Here is a tiny trained network, its code and every weight. The questions are about switching its units off for an input and a class, where a switched-off unit gives its printed mean instead of its output.

import numpy as np


def w(rows, s, z=0):
    codes = np.array(rows[::2]) - 128.0
    scale = np.full(codes.shape[1], s)
    scale[-1] = z or s
    return codes * scale


def f(y):
    return y / 2 * (1 + np.tanh(0.7978845608 * (y + 0.044715 * y**3)))


def log_softmax(a):
    a = a - a.max(-1, keepdims=True)
    return a - np.log(np.exp(a).sum(-1, keepdims=True))


def net(x, mask):
    res = np.array(x, float).reshape(1, 3) / 4 @ E
    y = f(res @ A[0][:, :-1].T + A[0][:, -1])
    res = res + np.where(mask, y, B[0][:, -1]) @ B[0][:, :-1]
    return log_softmax(res[-1] @ U[:, :-1].T + U[:, -1])


A, B = {}, {}
E = w([
[136,120,208,92,212,41,78,47,96,244],'x0',
[80,124,147,170,51,160,134,115,250,179],'x1',
[215,44,62,180,100,83,147,103,119,112],'x2',
],0.013)
A[0] = w([
[104,106,79,202,2,181,160,149,146,109,94],'neuron 1',
[149,151,163,89,158,114,113,137,79,109,10],'neuron 2',
[128,113,96,158,79,155,211,198,131,107,80],'neuron 3',
[112,61,81,193,56,128,144,129,171,61,250],'neuron 4',
[182,124,100,128,119,124,126,69,155,165,75],'neuron 5',
[147,106,60,141,62,167,149,155,190,124,124],'neuron 6',
[111,166,98,115,163,145,160,153,66,94,101],'neuron 7',
[95,132,183,136,119,86,127,122,136,153,109],'neuron 8',
[99,154,114,159,162,107,179,128,116,122,4],'neuron 9',
[36,159,228,114,133,143,71,75,155,240,192],'neuron 10',
[84,156,101,87,115,186,159,150,137,114,219],'neuron 11',
[251,67,124,114,172,16,102,80,92,164,116],'neuron 12',
[76,122,180,120,143,131,117,139,139,131,126],'neuron 13',
[131,146,172,110,107,120,118,135,131,139,26],'neuron 14',
],0.011,0.0034)
B[0] = w([
[145,169,86,94,55,176,235,107,90,176,230],'neuron 1',
[141,115,145,136,126,80,105,174,101,158,158],'neuron 2',
[119,175,94,97,114,177,132,143,86,80,198],'neuron 3',
[165,139,63,104,103,110,211,67,121,133,220],'neuron 4',
[179,117,122,137,128,87,106,130,149,137,152],'neuron 5',
[132,143,65,141,97,127,165,110,143,130,204],'neuron 6',
[189,147,122,120,135,103,74,199,126,148,166],'neuron 7',
[114,119,151,135,117,113,107,105,154,161,163],'neuron 8',
[134,102,118,146,151,133,143,163,153,160,125],'neuron 9',
[20,193,176,158,92,90,106,101,184,240,254],'neuron 10',
[157,180,149,107,148,201,129,185,133,88,185],'neuron 11',
[146,55,129,235,219,99,118,46,2,76,223],'neuron 12',
[65,154,91,142,92,126,112,175,165,126,161],'neuron 13',
[110,139,151,129,89,122,130,145,106,137,138],'neuron 14',
],0.01,0.023)
U = w([
[37,175,186,89,94,148,103,158,227,149,67],'0',
[88,106,181,189,180,61,77,101,99,167,98],'1',
[213,1,118,164,198,109,114,94,74,39,128],'2',
[205,147,139,69,190,138,56,249,106,84,223],'3',
[171,93,100,152,84,73,166,81,206,191,221],'4',
[162,156,37,96,84,169,218,144,119,100,135],'5',
[116,113,172,38,149,65,104,193,107,172,4],'6',
],0.0098,0.0032)

Each question gives the input, the list of numbers given to net, and the class t.
The units are the neurons (one row each of A and B). Each row of codes is followed by its name. A weight is (code - 128) times the scale printed after its matrix; where a second scale follows, it is the last column's (A, B and U).
mask holds one flag per neuron, in row order. A switched-off neuron (its flag False) gives its mean, the last column of its row in B, instead of its output. The means were averaged over made-up inputs and are rounded, as every weight is.
A unit's drop is (log p(t) with every unit on - log p(t) with that unit switched off) / (log p(t) with every unit on - log p(t) with every unit switched off).
The circuit of an input: a set's keep is (log p(t) with only the set's units on - log p(t) with every unit switched off) / (log p(t) with every unit on - log p(t) with every unit switched off). Starting from the 12 units with the biggest drops (on a tie, the unit counted first), units are removed one at a time, each time the one whose removal leaves the highest keep (on an exact tie, the one counted first), for as long as the keep stays at least 0.8.
circuit, biggest first: the units of the circuit, biggest drop first
k most important neurons: the k neurons with the biggest drops, biggest first
drop when u is switched off: that unit's drop, to one decimal
input [1,-7,-8], class 6: circuit, biggest first : neuron 2
input [-8,-8,-3], class 3: circuit, biggest first : neuron 7; neuron 11
input [1,-6,-3], class 3: 3 most important neurons : neuron 10; neuron 7; neuron 4
input [6,0,-6], class 0: 2 most important neurons : neuron 10; neuron 12
input [-1,8,-1], class 5: 2 most important neurons : neuron 1; neuron 4
input [-5,-2,-7], class 3: 2 most important neurons : neuron 10; neuron 4
input [0,-3,-2], class 3: 3 most important neurons : neuron 10; neuron 12; neuron 1
input [5,4,-1], class 0: 2 most important neurons : neuron 10; neuron 12
input [3,2,-3], class 0: drop when neuron 12 is switched off : 0.4
input [7,8,8], class 1: drop when neuron 12 is switched off : 0.3
input [8,8,1], class 1: drop when neuron 12 is switched off : 0.3
